Here is a tiny trained network, its code and every weight. The questions are about switching its units off for an input and a class, where a switched-off unit gives its printed mean instead of its output.

import numpy as np


def w(rows, s, z=0):
    codes = np.array(rows[::2]) - 128.0
    scale = np.full(codes.shape[1], s)
    scale[-1] = z or s
    return codes * scale


def f(y):
    return np.maximum(y, 0)


def log_softmax(a):
    a = a - a.max(-1, keepdims=True)
    return a - np.log(np.exp(a).sum(-1, keepdims=True))


def net(x, mask):
    res = np.array(x, float).reshape(1, 8) / 4 @ E
    y = f(res @ A[0][:, :-1].T + A[0][:, -1])
    res = res + np.where(mask, y, B[0][:, -1]) @ B[0][:, :-1]
    return log_softmax(res[-1] @ U[:, :-1].T + U[:, -1])


A, B = {}, {}
E = w([
[156,129,1,157,210,144],'x0',
[159,111,78,114,134,49],'x1',
[121,227,146,187,177,170],'x2',
[118,161,108,31,211,210],'x3',
[152,79,173,81,161,153],'x4',
[213,113,96,189,77,209],'x5',
[46,76,146,161,158,116],'x6',
[51,124,97,107,55,165],'x7',
],0.009)
A[0] = w([
[193,150,49,98,126,189,114],'n0',
[208,110,130,165,52,102,149],'n1',
[135,111,140,175,228,203,152],'n2',
[170,108,133,188,87,134,110],'n3',
[100,169,139,103,31,95,252],'n4',
[34,127,237,131,126,157,189],'n5',
[69,108,52,171,143,61,201],'n6',
[211,155,47,53,129,191,73],'n7',
[120,153,213,168,191,191,84],'n8',
[133,215,37,178,191,94,100],'n9',
[123,102,138,127,120,254,225],'n10',
[223,190,1,141,174,151,151],'n11',
[151,104,139,28,209,127,148],'n12',
[163,96,129,174,64,97,95],'n13',
[204,63,125,205,25,74,93],'n14',
[186,83,158,71,235,37,129],'n15',
[159,199,119,136,99,56,148],'n16',
[70,133,114,63,44,130,99],'n17',
[70,51,133,87,185,44,203],'n18',
[220,40,135,185,56,81,73],'n19',
[32,63,88,92,95,95,140],'n20',
[181,182,57,156,172,121,80],'n21',
[182,99,110,37,102,214,82],'n22',
],0.0087,0.0043)
B[0] = w([
[185,79,96,148,113,176,207],'n0',
[146,46,157,166,97,126,211],'n1',
[141,237,64,133,125,222,208],'n2',
[136,109,152,144,65,154,179],'n3',
[98,142,182,139,85,8,219],'n4',
[88,227,114,129,110,124,224],'n5',
[62,68,143,169,173,98,205],'n6',
[184,51,85,108,116,167,215],'n7',
[129,200,116,126,102,166,185],'n8',
[107,122,179,214,193,147,206],'n9',
[148,139,85,105,56,167,219],'n10',
[179,74,150,187,168,254,249],'n11',
[175,145,92,65,150,112,215],'n12',
[122,89,167,156,109,119,190],'n13',
[133,27,192,148,90,112,241],'n14',
[194,124,150,72,212,76,223],'n15',
[107,135,172,161,151,116,179],'n16',
[87,150,137,102,61,76,188],'n17',
[102,98,68,71,189,67,226],'n18',
[172,63,207,118,79,67,229],'n19',
[35,91,54,106,118,101,204],'n20',
[150,90,162,182,193,203,191],'n21',
[156,132,84,60,90,119,202],'n22',
],0.0086,0.011)
U = w([
[21,134,108,83,44,76,110],'0',
[201,95,70,98,79,185,53],'1',
[73,240,229,151,81,60,125],'2',
[102,234,114,135,80,187,254],'3',
[2,87,97,142,174,65,104],'4',
[140,109,164,225,218,196,88],'5',
[132,38,243,166,30,78,199],'6',
[182,139,136,40,233,51,87],'7',
],0.0076,0.0026)

Each question gives the input, the list of numbers given to net, and the class t.
The units are the neurons (one row each of A and B). Each row of codes is followed by its name. A weight is (code - 128) times the scale printed after its matrix; where a second scale follows, it is the last column's (A, B and U).
mask holds one flag per neuron, in row order. A switched-off neuron (its flag False) gives its mean, the last column of its row in B, instead of its output. The means were averaged over made-up inputs and are rounded, as every weight is.
A unit's drop is (log p(t) with every unit on - log p(t) with that unit switched off) / (log p(t) with every unit on - log p(t) with every unit switched off).
The circuit of an input: a set's keep is (log p(t) with only the set's units on - log p(t) with every unit switched off) / (log p(t) with every unit on - log p(t) with every unit switched off). Starting from the 12 units with the biggest drops (on a tie, the unit counted first), units are removed one at a time, each time the one whose removal leaves the highest keep (on an exact tie, the one counted first), for as long as the keep stays at least 0.8.
units of the circuit, in order: the units of the circuit, biggest drop first
k most important neurons: the k neurons with the biggest drops, biggest first
drop when u is switched off: that unit's drop, to one decimal
input [-2,5,-6,-7,2,-8,0,6], class 4: units of the circuit, in order : [n18]
input [1,6,-1,3,4,-7,-8,8], class 7: units of the circuit, in order : [n12 n10]
input [8,5,-6,-2,0,-3,0,1], class 4: 3 most important neurons : [n6 n20 n18]
input [-1,-1,-4,7,-7,2,-4,8], class 0: 3 most important neurons : [n17 n4 n21]
input [2,4,8,-6,3,-8,-4,-6], class 5: 2 most important neurons : [n9 n21]
input [5,-2,-8,3,8,-5,0,6], class 7: units of the circuit, in order : [n12 n18]
input [8,4,-5,-6,1,2,-8,-6], class 6: 3 most important neurons : [n19 n14 n1]
input [1,6,-5,-7,7,-5,4,2], class 4: 2 most important neurons : [n18 n20]
input [-5,3,-1,-1,5,-4,2,0], class 7: 2 most important neurons : [n15 n18]
input [3,6,3,8,-1,-2,6,2], class 5: 2 most important neurons : [n9 n11]
input [0,-8,6,-5,-6,8,8,-4], class 3: 2 most important neurons : [n2 n8]
input [-2,-4,-4,-5,-6,-4,5,-4], class 4: 2 most important neurons : [n18 n20]
input [5,8,0,3,3,8,-8,-3], class 5: 2 most important neurons : [n11 n21]
input [-8,-3,4,3,-5,3,2,7], class 0: units of the circuit, in order : [n11]
input [7,2,-8,-1,5,-2,-4,2], class 7: 3 most important neurons : [n15 n18 n10]
input [-2,-7,6,-2,2,-4,-4,0], class 2: 3 most important neurons : [n11 n7 n0]
input [0,8,-2,2,0,5,-3,-6], class 5: 3 most important neurons : [n11 n21 n4]
input [-8,8,8,8,-8,-3,-4,0], class 2: drop when n4 is switched off : 0.1
input [-3,3,-3,3,-6,-7,3,-7], class 7: drop when n15 is switched off : 0.3
input [-3,-3,3,0,2,0,-4,8], class 2: drop when n4 is switched off : 0.2
input [-6,4,-3,2,-1,-8,2,1], class 0: units of the circuit, in order : [n20]
input [5,6,8,-7,2,1,-5,6], class 5: drop when n11 is switched off : 0.2
